Below is a small trained network, with its code and all its weights. Each question gives an input and a target symbol and asks what happens when units are switched off, that is, made to give their printed mean instead of their output.

import numpy as np


def w(rows, s, z=0):
    codes = np.array(rows[::2]) - 128.0
    scale = np.full(codes.shape[1], s)
    scale[-1] = z or s
    return codes * scale


def norm(h):
    return h / np.sqrt((h * h).mean(-1, keepdims=True) + 1e-5)


def f(y):
    return y / 2 * (1 + np.tanh(0.7978845608 * (y + 0.044715 * y**3)))


def softmax(a):
    e = np.exp(a - a.max(-1, keepdims=True))
    return e / e.sum(-1, keepdims=True)


def log_softmax(a):
    a = a - a.max(-1, keepdims=True)
    return a - np.log(np.exp(a).sum(-1, keepdims=True))


def net(x, mask):
    ids = ['αβγεζηλμξπσψω'.index(c) for c in x.split()]
    T = len(ids)
    res = E[ids] + P[:T]
    u = 0
    for l in range(2):
        q, k, v = (norm(res) @ M[l].T for M in (Q, K, V))
        z = softmax(np.where(np.tri(T) > 0, q @ k.T / 2**0.5, -1e9)) @ v
        res = res + np.where(mask[u], z, O[l][:, -1]) @ O[l][:, :-1]
        u += 1
        y = f(norm(res) @ A[l][:, :-1].T + A[l][:, -1])
        res = res + np.where(mask[u : u + 12], y, B[l][:, -1]) @ B[l][:, :-1]
        u += 12
    return log_softmax(norm(res)[-1] @ U[:, :-1].T + U[:, -1])


Q, K, V, O, A, B = {}, {}, {}, {}, {}, {}
E = w([
[78,104,130,84,71,127],'α',
[192,132,113,142,224,68],'β',
[105,126,132,124,144,31],'γ',
[184,94,175,156,123,183],'ε',
[85,148,194,4,94,87],'ζ',
[184,105,114,87,225,123],'η',
[143,104,85,82,185,157],'λ',
[152,151,207,143,110,113],'μ',
[144,179,80,158,92,113],'ξ',
[31,102,181,176,223,227],'π',
[112,57,148,191,87,109],'σ',
[69,82,209,102,45,55],'ψ',
[135,163,207,55,109,169],'ω',
],0.013)
P = w([
[253,27,117,10,96,119],'0',
[205,63,124,40,108,125],'1',
[170,70,124,83,137,143],'2',
[150,82,127,91,148,144],'3',
[133,102,136,92,160,151],'4',
[109,105,149,98,156,155],'5',
[97,108,160,93,167,152],'6',
[91,106,162,89,163,149],'7',
],0.0047)
Q[0] = w([
[26,5,37,70,39,245],'L0H1',
[193,209,55,160,247,104],'L0H1',
],0.0029)
K[0] = w([
[3,91,119,128,205,177],'L0H1',
[164,130,71,114,139,157],'L0H1',
],0.0059)
V[0] = w([
[109,14,212,76,178,88],'L0H1',
[178,203,255,161,126,127],'L0H1',
],0.0042)
O[0] = w([
[253,100,73,101,182,28,253],'L0H1',
[105,111,97,183,212,74,212],'L0H1',
],0.0057,0.0039)
A[0] = w([
[133,129,124,124,130,117,34],'L0N1',
[121,146,153,157,181,80,4],'L0N2',
[98,82,162,125,120,139,154],'L0N3',
[77,69,145,108,76,124,153],'L0N4',
[148,125,120,145,121,118,88],'L0N5',
[55,167,76,169,118,169,95],'L0N6',
[103,63,129,106,169,196,64],'L0N7',
[1,189,142,171,94,154,90],'L0N8',
[142,140,125,136,93,116,178],'L0N9',
[218,134,139,73,38,123,242],'L0N10',
[77,49,91,126,114,126,16],'L0N11',
[162,131,50,182,190,111,61],'L0N12',
],0.0097,0.0027)
B[0] = w([
[127,134,110,113,125,140,118],'L0N1',
[212,82,117,94,133,72,175],'L0N2',
[128,129,173,159,186,117,154],'L0N3',
[90,131,88,190,237,58,160],'L0N4',
[142,144,144,140,138,152,133],'L0N5',
[135,86,188,134,40,56,134],'L0N6',
[28,159,201,171,190,115,143],'L0N7',
[255,68,167,69,72,59,129],'L0N8',
[163,177,150,150,146,114,147],'L0N9',
[35,183,147,204,215,158,254],'L0N10',
[112,135,117,188,195,157,134],'L0N11',
[38,191,148,180,191,209,170],'L0N12',
],0.0056,0.006)
Q[1] = w([
[166,112,58,107,2,169],'L1H1',
[100,244,200,240,249,84],'L1H1',
],0.0067)
K[1] = w([
[119,111,192,131,187,125],'L1H1',
[176,190,108,162,7,110],'L1H1',
],0.011)
V[1] = w([
[145,157,172,149,173,117],'L1H1',
[102,254,62,179,122,169],'L1H1',
],0.0058)
O[1] = w([
[115,163,137,112,57,175,253],'L1H1',
[126,175,3,124,177,98,150],'L1H1',
],0.006,0.0041)
A[1] = w([
[96,139,148,144,153,194,158],'L1N1',
[80,94,163,117,78,122,87],'L1N2',
[156,136,101,122,137,128,93],'L1N3',
[106,81,164,126,75,160,81],'L1N4',
[106,85,76,61,148,212,41],'L1N5',
[38,153,7,130,161,153,3],'L1N6',
[128,77,109,124,153,78,105],'L1N7',
[164,91,149,116,105,115,11],'L1N8',
[90,127,127,110,110,145,49],'L1N9',
[83,121,36,109,118,103,75],'L1N10',
[149,147,70,133,144,163,156],'L1N11',
[118,113,145,89,93,160,69],'L1N12',
],0.014,0.005)
B[1] = w([
[165,144,60,104,81,126,217],'L1N1',
[94,142,89,138,144,111,134],'L1N2',
[128,66,148,102,152,140,124],'L1N3',
[131,148,45,133,148,149,129],'L1N4',
[106,17,183,131,2,128,138],'L1N5',
[101,244,38,176,165,96,253],'L1N6',
[183,138,63,106,71,119,222],'L1N7',
[117,206,164,167,159,114,139],'L1N8',
[130,122,148,73,145,107,104],'L1N9',
[122,190,159,163,228,145,169],'L1N10',
[56,109,99,126,161,119,175],'L1N11',
[134,164,87,80,157,147,108],'L1N12',
],0.0086,0.005)
U = w([
[78,197,88,158,158,123,185],'α',
[166,105,94,92,247,104,42],'β',
[204,119,84,65,88,72,133],'γ',
[202,128,101,147,110,222,125],'ε',
[66,131,168,18,142,102,112],'ζ',
[133,46,130,66,142,160,187],'η',
[70,93,110,106,50,163,253],'λ',
[166,156,224,162,149,116,112],'μ',
[113,185,133,155,14,124,72],'ξ',
[59,78,160,136,175,187,181],'π',
[147,50,95,236,108,127,46],'σ',
[30,76,155,141,110,45,69],'ψ',
[129,176,140,32,112,186,162],'ω',
],0.011,0.0044)

Each question gives the input, a string of symbols that net reads in full, and the target symbol t.
The units are the heads (2 rows each of Q, K, V and O) and the neurons (one row each of A and B). Each row of codes is followed by its name. A weight is (code - 128) times the scale printed after its matrix; where a second scale follows, it is the last column's (O, A, B and U).
mask holds one flag per unit, layer by layer, with each layer's heads first. A switched-off unit (its flag False) gives its mean, the last column of its rows in O or B, instead of its output. The means were averaged over made-up inputs and are rounded, as every weight is.
A unit's drop is (log p(t) with every unit on - log p(t) with that unit switched off) / (log p(t) with every unit on - log p(t) with every unit switched off).
The circuit of an input: a set's keep is (log p(t) with only the set's units on - log p(t) with every unit switched off) / (log p(t) with every unit on - log p(t) with every unit switched off). Starting from the 12 units with the biggest drops (on a tie, the unit counted first), units are removed one at a time, each time the one whose removal leaves the highest keep (on an exact tie, the one counted first), for as long as the keep stays at least 0.8.
circuit, biggest first: the units of the circuit, biggest drop first
top k neurons: the k neurons with the biggest drops, biggest first
top k neurons in layer l: the k neurons of layer l with the biggest drops, biggest first
drop of u: that unit's drop, to one decimal
input μ ξ σ η, target α: top 2 neurons in layer 0	L0N7, L0N12
input μ ξ μ ζ β μ η, target α: circuit, biggest first	L1H1, L1N6, L0N12
input ξ ξ ξ ξ μ γ μ ξ, target γ: circuit, biggest first	L0H1, L0N8
input β β ξ μ γ μ γ μ, target γ: top 3 neurons	L0N2, L0N12, L0N10
input λ μ ε ξ β γ μ ξ, target ξ: top 2 neurons	L0N8, L1N6
input ε ε ε ψ ξ ω σ ζ, target α: circuit, biggest first	L1H1, L1N6, L0N4
input α ε γ γ μ ε, target ε: circuit, biggest first	L1N1, L1N6
input σ μ ε ξ μ μ, target γ: top 2 neurons	L0N2, L0N10
input ξ μ ε γ μ, target β: top 3 neurons in layer 0	L0N2, L0N12, L0N8
input ξ μ σ, target α: top 2 neurons	L1N6, L0N10
input ξ γ β ζ ξ, target ξ: top neuron	L0N6
input ξ μ λ, target α: top 2 neurons in layer 1	L1N6, L1N10
input ξ μ ψ ε, target α: top 2 neurons in layer 0	L0N10, L0N7
input γ μ μ ψ μ ζ λ ε, target ε: top 3 neurons	L1N1, L1N6, L1N4
input σ η ξ γ μ μ ζ, target α: top 2 neurons	L0N4, L1N6
input μ ψ ξ ε, target α: top 2 neurons in layer 0	L0N7, L0N2
input μ μ γ ζ μ μ λ, target λ: top 2 neurons in layer 1	L1N5, L1N1
input α ξ γ μ σ μ, target β: top 2 neurons in layer 1	L1N3, L1N6
input α ζ μ μ α ψ γ, target γ: top neuron	L1N7
input ξ μ μ ω γ ψ, target α: top neuron	L0N10
input ε ζ μ, target μ: drop of L0H1	0.1
input σ ψ λ η, target η: drop of L1N7	0.0
input σ μ γ σ γ, target γ: drop of L1N7	0.2
input γ ξ ψ, target α: drop of L0N10	0.1
